Below is a small trained network, with its code and all its weights. Each question gives an input and a class and asks what happens when units are switched off, that is, made to give their printed mean instead of their output.

import numpy as np


def w(rows, s, z=0):
    codes = np.array(rows[::2]) - 128.0
    scale = np.full(codes.shape[1], s)
    scale[-1] = z or s
    return codes * scale


def norm(h):
    return h / np.sqrt((h * h).mean(-1, keepdims=True) + 1e-5)


def f(y):
    return np.maximum(y, 0)


def log_softmax(a):
    a = a - a.max(-1, keepdims=True)
    return a - np.log(np.exp(a).sum(-1, keepdims=True))


def net(x, mask):
    res = np.array(x, float).reshape(1, 6) / 4 @ E
    u = 0
    for l in range(3):
        y = f(norm(res) @ A[l][:, :-1].T + A[l][:, -1])
        res = res + np.where(mask[u : u + 6], y, B[l][:, -1]) @ B[l][:, :-1]
        u += 6
    return log_softmax(norm(res)[-1] @ U[:, :-1].T + U[:, -1])


A, B = {}, {}
E = w([
[173,120,118,10,93,157,189,120,165,66,121,45],'x0',
[146,121,118,127,133,118,112,127,116,125,125,117],'x1',
[199,94,75,19,168,184,127,137,121,234,146,203],'x2',
[126,129,142,125,123,136,129,127,116,121,143,134],'x3',
[113,156,31,147,126,110,204,139,76,72,160,148],'x4',
[133,143,122,129,137,124,126,118,127,134,118,120],'x5',
],0.013)
A[0] = w([
[99,84,254,144,167,141,65,97,170,124,102,65,91],'L0N0',
[137,100,222,114,141,110,28,97,206,190,132,115,2],'L0N1',
[164,115,127,68,98,131,204,136,169,155,104,103,75],'L0N2',
[101,173,19,174,159,88,227,137,71,46,160,168,37],'L0N3',
[145,143,156,113,82,123,158,119,161,56,121,39,170],'L0N4',
[110,146,165,250,193,98,79,154,100,152,119,212,64],'L0N5',
],0.0083,0.0078)
B[0] = w([
[205,203,165,171,38,157,156,163,106,114,86,158,221],'L0N0',
[184,159,160,115,65,160,176,246,106,247,4,127,190],'L0N1',
[84,119,136,107,154,180,144,75,126,112,159,82,186],'L0N2',
[254,173,204,165,10,166,169,197,127,196,40,152,231],'L0N3',
[116,106,104,106,208,142,102,101,165,39,141,36,255],'L0N4',
[52,62,73,87,79,173,77,40,142,150,191,10,250],'L0N5',
],0.009,0.0091)
A[1] = w([
[78,147,119,198,142,71,56,125,106,174,167,203,4],'L1N0',
[79,141,157,215,139,119,68,142,136,73,77,127,28],'L1N1',
[126,99,124,60,176,116,130,134,110,138,102,164,55],'L1N2',
[143,100,87,68,198,131,113,122,136,191,145,243,13],'L1N3',
[139,152,3,188,106,99,219,134,58,88,158,166,34],'L1N4',
[138,105,135,106,148,101,145,104,106,153,132,149,17],'L1N5',
],0.011,0.004)
B[1] = w([
[127,29,11,62,90,238,166,67,116,101,90,21,185],'L1N0',
[128,101,138,101,169,55,135,122,123,138,148,243,236],'L1N1',
[141,116,124,182,144,65,152,159,129,90,110,107,182],'L1N2',
[110,178,179,157,188,42,141,117,122,102,169,191,254],'L1N3',
[171,145,169,162,111,174,105,187,135,194,70,139,217],'L1N4',
[111,130,135,101,131,103,117,144,124,137,113,122,142],'L1N5',
],0.012,0.0054)
A[2] = w([
[122,166,92,46,175,150,116,104,158,54,134,78,39],'L2N0',
[135,161,119,79,211,65,124,102,123,152,170,211,20],'L2N1',
[56,104,113,181,118,121,83,108,102,199,105,170,92],'L2N2',
[64,134,115,192,163,21,120,113,126,74,129,106,57],'L2N3',
[74,93,57,150,105,160,94,84,110,204,165,84,90],'L2N4',
[78,153,147,249,78,37,124,106,123,42,123,93,2],'L2N5',
],0.011,0.0042)
B[2] = w([
[59,73,63,136,67,161,99,68,50,177,169,131,240],'L2N0',
[101,133,140,195,182,67,74,155,183,64,175,209,204],'L2N1',
[128,91,94,137,55,174,212,100,110,48,142,59,233],'L2N2',
[137,127,124,153,185,119,92,170,179,208,113,200,204],'L2N3',
[114,104,99,30,161,125,111,109,137,50,172,77,245],'L2N4',
[106,150,123,118,246,60,118,159,127,179,180,225,254],'L2N5',
],0.011,0.0078)
U = w([
[61,76,51,84,94,170,137,70,100,108,187,35,72],'0',
[187,188,175,151,56,152,141,191,125,184,41,153,251],'1',
[80,156,122,129,252,53,128,151,132,120,192,217,52],'2',
],0.015,0.0027)

Each question gives the input, the list of numbers given to net, and the class t.
The units are the neurons (one row each of A and B). Each row of codes is followed by its name. A weight is (code - 128) times the scale printed after its matrix; where a second scale follows, it is the last column's (A, B and U).
mask holds one flag per neuron, layer by layer. A switched-off neuron (its flag False) gives its mean, the last column of its row in B, instead of its output. The means were averaged over made-up inputs and are rounded, as every weight is.
A unit's drop is (log p(t) with every unit on - log p(t) with that unit switched off) / (log p(t) with every unit on - log p(t) with every unit switched off).
The circuit of an input: a set's keep is (log p(t) with only the set's units on - log p(t) with every unit switched off) / (log p(t) with every unit on - log p(t) with every unit switched off). Starting from the 12 units with the biggest drops (on a tie, the unit counted first), units are removed one at a time, each time the one whose removal leaves the highest keep (on an exact tie, the one counted first), for as long as the keep stays at least 0.8.
units of the circuit, in order: the units of the circuit, biggest drop first
k most important neurons: the k neurons with the biggest drops, biggest first
k most important neurons of layer l: the k neurons of layer l with the biggest drops, biggest first
drop when u is switched off: that unit's drop, to one decimal
input [3,-8,-7,2,5,-3], class 2: units of the circuit, in order -> (L2N5)
input [6,6,8,-1,1,-1], class 2: units of the circuit, in order -> (L1N3; L0N5)
input [5,8,-3,5,6,2], class 1: 2 most important neurons -> (L0N3; L0N5)
input [3,-6,-4,-6,1,4], class 2: 2 most important neurons -> (L0N5; L2N5)
input [-8,-1,-2,-8,-8,7], class 0: 2 most important neurons -> (L0N5; L0N3)
input [2,2,5,6,-4,-2], class 2: units of the circuit, in order -> (L0N3; L0N5)
input [5,7,3,8,-6,3], class 1: 2 most important neurons of layer 0 -> (L0N1; L0N5)
input [-6,-8,-6,-1,2,-4], class 0: 4 most important neurons -> (L1N0; L0N4; L1N3; L2N2)
input [-8,3,-7,-7,5,0], class 0: 2 most important neurons -> (L1N0; L0N4)
input [-8,6,-1,-5,-8,4], class 0: 2 most important neurons of layer 2 -> (L2N4; L2N2)
input [-5,-5,5,-6,-6,1], class 1: 2 most important neurons -> (L0N1; L0N4)
input [6,3,-8,-1,5,6], class 2: 2 most important neurons -> (L2N5; L0N5)
input [-1,7,-6,-8,-6,-8], class 1: 3 most important neurons -> (L0N1; L0N0; L1N3)
input [-4,-5,-5,4,8,-3], class 1: units of the circuit, in order -> (L0N3)
input [0,-6,-3,5,-2,7], class 2: 2 most important neurons -> (L0N3; L2N5)
input [6,6,-3,-2,7,5], class 1: 4 most important neurons -> (L0N3; L0N5; L1N4; L2N4)
input [-7,-3,4,1,-6,-2], class 0: 2 most important neurons -> (L0N5; L0N3)
input [-4,-2,1,1,-3,-2], class 0: drop when L0N5 is switched off -> 1.8
